Below is a small trained network, with its code and all its weights. Each question gives an input and a class and asks what happens when units are switched off, that is, made to give their printed mean instead of their output.

import numpy as np


def w(rows, s, z=0):
    codes = np.array(rows[::2]) - 128.0
    scale = np.full(codes.shape[1], s)
    scale[-1] = z or s
    return codes * scale


def norm(h):
    return h / np.sqrt((h * h).mean(-1, keepdims=True) + 1e-5)


def f(y):
    return np.maximum(y, 0)


def log_softmax(a):
    a = a - a.max(-1, keepdims=True)
    return a - np.log(np.exp(a).sum(-1, keepdims=True))


def net(x, mask):
    res = np.array(x, float).reshape(1, 8) / 4 @ E
    u = 0
    for l in range(2):
        y = f(norm(res) @ A[l][:, :-1].T + A[l][:, -1])
        res = res + np.where(mask[u : u + 10], y, B[l][:, -1]) @ B[l][:, :-1]
        u += 10
    return log_softmax(norm(res)[-1] @ U[:, :-1].T + U[:, -1])


A, B = {}, {}
E = w([
[128,128,129],'x0',
[54,180,74],'x1',
[128,128,128],'x2',
[128,129,128],'x3',
[129,128,128],'x4',
[129,129,127],'x5',
[209,235,154],'x6',
[196,126,11],'x7',
],0.011)
A[0] = w([
[169,69,127,4],'L0N1',
[188,120,38,57],'L0N2',
[133,85,61,68],'L0N3',
[34,201,72,234],'L0N4',
[37,2,128,177],'L0N5',
[85,199,165,119],'L0N6',
[122,9,30,128],'L0N7',
[183,71,117,29],'L0N8',
[164,111,57,156],'L0N9',
[115,58,77,123],'L0N10',
],0.017,0.0047)
B[0] = w([
[109,38,131,150],'L0N1',
[193,148,72,200],'L0N2',
[73,97,131,170],'L0N3',
[30,139,42,229],'L0N4',
[233,123,49,244],'L0N5',
[164,251,137,181],'L0N6',
[43,117,204,229],'L0N7',
[121,21,148,160],'L0N8',
[120,41,106,198],'L0N9',
[71,114,149,185],'L0N10',
],0.029,0.011)
A[1] = w([
[160,69,82,81],'L1N1',
[133,124,252,91],'L1N2',
[173,73,138,86],'L1N3',
[48,141,96,94],'L1N4',
[121,129,132,63],'L1N5',
[115,180,172,202],'L1N6',
[137,109,100,2],'L1N7',
[85,163,80,176],'L1N8',
[177,116,40,160],'L1N9',
[208,136,157,57],'L1N10',
],0.023,0.0034)
B[1] = w([
[121,252,147,225],'L1N1',
[16,163,134,152],'L1N2',
[197,135,192,189],'L1N3',
[160,168,204,207],'L1N4',
[137,162,140,128],'L1N5',
[79,153,179,165],'L1N6',
[114,175,149,150],'L1N7',
[154,105,28,216],'L1N8',
[205,47,151,248],'L1N9',
[137,124,228,168],'L1N10',
],0.033,0.012)
U = w([
[224,119,201,254],'0',
[192,120,29,194],'1',
[70,195,236,72],'2',
[98,252,97,18],'3',
[83,29,200,98],'4',
[21,83,73,90],'5',
],0.024,0.0031)

Each question gives the input, the list of numbers given to net, and the class t.
The units are the neurons (one row each of A and B). Each row of codes is followed by its name. A weight is (code - 128) times the scale printed after its matrix; where a second scale follows, it is the last column's (A, B and U).
mask holds one flag per neuron, layer by layer. A switched-off neuron (its flag False) gives its mean, the last column of its row in B, instead of its output. The means were averaged over made-up inputs and are rounded, as every weight is.
A unit's drop is (log p(t) with every unit on - log p(t) with that unit switched off) / (log p(t) with every unit on - log p(t) with every unit switched off).
The circuit of an input: a set's keep is (log p(t) with only the set's units on - log p(t) with every unit switched off) / (log p(t) with every unit on - log p(t) with every unit switched off). Starting from the 12 units with the biggest drops (on a tie, the unit counted first), units are removed one at a time, each time the one whose removal leaves the highest keep (on an exact tie, the one counted first), for as long as the keep stays at least 0.8.
circuit, biggest first: the units of the circuit, biggest drop first
top k neurons: the k neurons with the biggest drops, biggest first
top k neurons in layer l: the k neurons of layer l with the biggest drops, biggest first
drop when u is switched off: that unit's drop, to one decimal
input [0,-8,0,8,-8,-3,-5,4], class 4: circuit, biggest first => (L0N7)
input [8,3,-5,-3,-6,-2,7,1], class 1: top 3 neurons => (L0N7; L1N8; L1N1)
input [-7,-3,-8,-6,5,-7,6,0], class 2: top 4 neurons => (L0N4; L0N5; L0N2; L0N9)
input [-1,-1,-6,7,-8,0,-8,-7], class 0: circuit, biggest first => (L0N5; L0N4; L1N8)
input [-7,6,3,-8,2,-2,-1,8], class 5: top 2 neurons => (L0N5; L0N7)
input [-6,0,-4,2,4,1,7,-1], class 2: top 4 neurons => (L0N5; L0N4; L0N2; L1N6)
input [-6,3,2,4,-1,5,-5,1], class 5: top 3 neurons => (L0N7; L0N10; L0N2)
input [-2,-7,5,5,-4,-7,5,-2], class 2: top 2 neurons in layer 0 => (L0N4; L0N5)
input [-6,-2,-5,-3,-4,-2,1,-8], class 2: top 2 neurons => (L0N4; L0N2)
input [6,5,-8,-8,6,0,6,0], class 3: top 3 neurons => (L0N5; L0N6; L0N2)
input [-5,0,-8,-5,6,7,3,-4], class 2: top 3 neurons => (L0N5; L0N4; L1N6)
input [3,2,-5,-1,3,8,7,-4], class 3: top 2 neurons => (L0N5; L0N7)
input [6,2,1,3,0,-7,-7,5], class 5: top 2 neurons in layer 0 => (L0N7; L0N5)
input [-2,0,2,8,-4,4,2,-2], class 2: circuit, biggest first => (L0N5)
input [-3,2,-8,4,-5,-3,1,-4], class 3: top 2 neurons => (L0N6; L0N5)
input [-1,1,0,-3,-8,-8,1,-8], class 3: top 2 neurons => (L0N6; L0N9)
input [-6,-4,-7,0,0,0,5,-1], class 2: top 2 neurons => (L0N4; L0N5)
input [-7,0,7,7,8,0,-5,1], class 4: top 2 neurons => (L0N7; L0N10)
input [-6,-3,1,1,8,2,-5,1], class 4: top 3 neurons in layer 0 => (L0N7; L0N10; L0N2)
input [2,1,-4,-7,-2,0,-1,4], class 5: drop when L1N4 is switched off => 0.0
input [4,-4,-4,3,-4,4,2,-4], class 2: drop when L0N5 is switched off => 1.0
input [-5,3,-6,6,-6,7,8,-6], class 3: drop when L0N7 is switched off => 0.2
input [-8,-3,-6,7,5,7,-8,2], class 4: circuit, biggest first => (L0N10)
